Below is a small trained network, with its code and all its weights. Each question gives an input and a target symbol and asks what happens when units are switched off, that is, made to give their printed mean instead of their output.

import numpy as np


def w(rows, s, z=0):
    codes = np.array(rows[::2]) - 128.0
    scale = np.full(codes.shape[1], s)
    scale[-1] = z or s
    return codes * scale


def f(y):
    return np.maximum(y, 0)


def softmax(a):
    e = np.exp(a - a.max(-1, keepdims=True))
    return e / e.sum(-1, keepdims=True)


def log_softmax(a):
    a = a - a.max(-1, keepdims=True)
    return a - np.log(np.exp(a).sum(-1, keepdims=True))


def net(x, mask):
    ids = ['ΔΛΣΩαβεζηθμξτφ'.index(c) for c in x.split()]
    T = len(ids)
    res = E[ids] + P[:T]
    u = 0
    for l in range(3):
        q, k, v = (res @ M[l].T for M in (Q, K, V))
        z = softmax(np.where(np.tri(T) > 0, q @ k.T / 2**0.5, -1e9)) @ v
        res = res + np.where(mask[u], z, O[l][:, -1]) @ O[l][:, :-1]
        u += 1
        y = f(res @ A[l][:, :-1].T + A[l][:, -1])
        res = res + np.where(mask[u : u + 8], y, B[l][:, -1]) @ B[l][:, :-1]
        u += 8
    return log_softmax(res[-1] @ U[:, :-1].T + U[:, -1])


Q, K, V, O, A, B = {}, {}, {}, {}, {}, {}
E = w([
[83,143,111],'Δ',
[69,98,240],'Λ',
[55,166,153],'Σ',
[132,3,137],'Ω',
[161,192,230],'α',
[136,96,155],'β',
[67,146,162],'ε',
[92,109,207],'ζ',
[114,112,123],'η',
[111,148,161],'θ',
[137,108,62],'μ',
[91,108,133],'ξ',
[149,186,95],'τ',
[141,220,135],'φ',
],0.019)
P = w([
[218,2,63],'0',
[104,131,103],'1',
[102,134,102],'2',
[104,129,109],'3',
[107,125,105],'4',
[101,119,114],'5',
[101,113,104],'6',
[122,104,116],'7',
[103,111,105],'8',
[105,107,109],'9',
[110,102,110],'10',
[96,106,109],'11',
[108,122,98],'12',
],0.0061)
Q[0] = w([
[100,125,174],'0.h0',
[110,185,252],'0.h0',
],0.017)
K[0] = w([
[88,176,158],'0.h0',
[4,127,201],'0.h0',
],0.017)
V[0] = w([
[3,80,113],'0.h0',
[112,170,191],'0.h0',
],0.0061)
O[0] = w([
[12,175,95,233],'0.h0',
[124,116,254,6],'0.h0',
],0.0082,0.0021)
A[0] = w([
[188,143,56,114],'0.n0',
[240,108,137,137],'0.n1',
[189,155,163,53],'0.n2',
[185,135,249,253],'0.n3',
[191,243,254,125],'0.n4',
[144,156,82,165],'0.n5',
[103,140,41,132],'0.n6',
[163,200,166,176],'0.n7',
],0.0096,0.0022)
B[0] = w([
[91,63,55,229],'0.n0',
[142,171,121,153],'0.n1',
[254,60,150,137],'0.n2',
[43,140,83,189],'0.n3',
[98,93,47,193],'0.n4',
[93,171,159,198],'0.n5',
[118,68,175,254],'0.n6',
[139,82,88,160],'0.n7',
],0.0085,0.0066)
Q[1] = w([
[199,248,137],'1.h0',
[127,178,54],'1.h0',
],0.015)
K[1] = w([
[2,215,170],'1.h0',
[130,169,65],'1.h0',
],0.0067)
V[1] = w([
[96,41,255],'1.h0',
[136,241,203],'1.h0',
],0.0046)
O[1] = w([
[101,145,251,106],'1.h0',
[191,183,129,10],'1.h0',
],0.014,0.013)
A[1] = w([
[145,167,136,108],'1.n0',
[100,133,187,62],'1.n1',
[136,189,56,95],'1.n2',
[103,198,66,251],'1.n3',
[163,124,32,120],'1.n4',
[70,183,96,110],'1.n5',
[71,162,254,209],'1.n6',
[44,171,59,110],'1.n7',
],0.0072,0.0034)
B[1] = w([
[52,128,103,128],'1.n0',
[142,104,188,141],'1.n1',
[120,3,160,142],'1.n2',
[221,197,158,175],'1.n3',
[112,167,167,198],'1.n4',
[217,129,93,171],'1.n5',
[57,209,85,167],'1.n6',
[166,99,74,252],'1.n7',
],0.0067,0.012)
Q[2] = w([
[3,109,87],'2.h0',
[128,180,209],'2.h0',
],0.0058)
K[2] = w([
[97,41,205],'2.h0',
[209,202,3],'2.h0',
],0.0071)
V[2] = w([
[126,9,182],'2.h0',
[201,70,90],'2.h0',
],0.011)
O[2] = w([
[248,4,249,254],'2.h0',
[215,156,27,137],'2.h0',
],0.0038,0.02)
A[2] = w([
[172,89,134,159],'2.n0',
[69,70,76,85],'2.n1',
[157,65,200,255],'2.n2',
[124,168,159,66],'2.n3',
[35,168,138,225],'2.n4',
[248,93,108,106],'2.n5',
[75,199,162,156],'2.n6',
[131,162,133,78],'2.n7',
],0.012,0.0074)
B[2] = w([
[79,174,121,200],'2.n0',
[197,130,210,254],'2.n1',
[138,251,96,246],'2.n2',
[67,2,223,129],'2.n3',
[238,149,107,166],'2.n4',
[14,103,166,204],'2.n5',
[181,105,94,138],'2.n6',
[58,171,114,128],'2.n7',
],0.0072,0.021)
U = w([
[158,132,85,115],'Δ',
[228,98,179,39],'Λ',
[194,141,62,188],'Σ',
[15,134,218,142],'Ω',
[127,22,113,16],'α',
[163,121,117,125],'β',
[187,146,82,122],'ε',
[224,89,157,122],'ζ',
[129,121,116,53],'η',
[180,151,52,238],'θ',
[108,2,193,169],'μ',
[148,133,116,117],'ξ',
[71,148,3,253],'τ',
[81,134,17,78],'φ',
],0.0072,0.005)

Each question gives the input, a string of symbols that net reads in full, and the target symbol t.
The units are the heads (2 rows each of Q, K, V and O) and the neurons (one row each of A and B). Each row of codes is followed by its name. A weight is (code - 128) times the scale printed after its matrix; where a second scale follows, it is the last column's (O, A, B and U).
mask holds one flag per unit, layer by layer, with each layer's heads first. A switched-off unit (its flag False) gives its mean, the last column of its rows in O or B, instead of its output. The means were averaged over made-up inputs and are rounded, as every weight is.
A unit's drop is (log p(t) with every unit on - log p(t) with that unit switched off) / (log p(t) with every unit on - log p(t) with every unit switched off).
The circuit of an input: a set's keep is (log p(t) with only the set's units on - log p(t) with every unit switched off) / (log p(t) with every unit on - log p(t) with every unit switched off). Starting from the 12 units with the biggest drops (on a tie, the unit counted first), units are removed one at a time, each time the one whose removal leaves the highest keep (on an exact tie, the one counted first), for as long as the keep stays at least 0.8.
circuit, biggest first: the units of the circuit, biggest drop first
most important unit: the unit with the biggest drop
top k neurons: the k neurons with the biggest drops, biggest first
top k neurons in layer l: the k neurons of layer l with the biggest drops, biggest first
drop when u is switched off: that unit's drop, to one decimal
input Ω τ α Σ μ μ μ τ θ τ Ω μ η, target Ω: most important unit => 2.h0
input μ μ μ, target μ: circuit, biggest first => [2.n2; 0.n0; 2.n1; 1.h0]
input μ θ θ μ ξ μ Δ μ Ω ξ μ μ α, target μ: top 3 neurons in layer 0 => [0.n4; 0.n3; 0.n7]
input μ θ α, target μ: top 3 neurons in layer 2 => [2.n2; 2.n1; 2.n4]
input τ Σ φ, target τ: circuit, biggest first => [2.n1; 2.h0]
input τ μ τ τ τ Ω μ τ, target τ: top 2 neurons in layer 2 => [2.n1; 2.n5]
input μ τ τ η Ω, target Ω: top 3 neurons => [2.n5; 2.n2; 2.n0]
input Ω τ Δ β μ μ, target Ω: top 3 neurons => [2.n2; 2.n5; 2.n0]
input μ μ μ τ μ θ β θ μ μ Ω Ω β, target Ω: top 2 neurons => [2.n5; 2.n4]
input φ μ μ θ μ τ, target τ: top 3 neurons in layer 2 => [2.n1; 2.n5; 2.n4]
input Λ μ μ α μ ε μ μ μ Λ, target Λ: top 3 neurons in layer 2 => [2.n4; 2.n1; 2.n5]
input α ζ μ φ, target τ: top 2 neurons in layer 2 => [2.n1; 2.n5]
input μ Ω Δ τ β τ μ, target μ: top 3 neurons in layer 2 => [2.n5; 2.n1; 2.n4]
input Ω Σ Σ τ τ μ φ μ θ μ μ, target Ω: top 4 neurons in layer 2 => [2.n2; 2.n5; 2.n0; 2.n4]
input Ω μ Λ τ μ Ω τ τ μ β, target Ω: circuit, biggest first => [1.h0]
input Ω τ μ α τ, target Ω: drop when 0.n4 is switched off => 0.0
input Ω θ Ω, target Ω: drop when 1.h0 is switched off => 0.2
input Ω τ τ τ, target Ω: drop when 2.n5 is switched off => 1.8
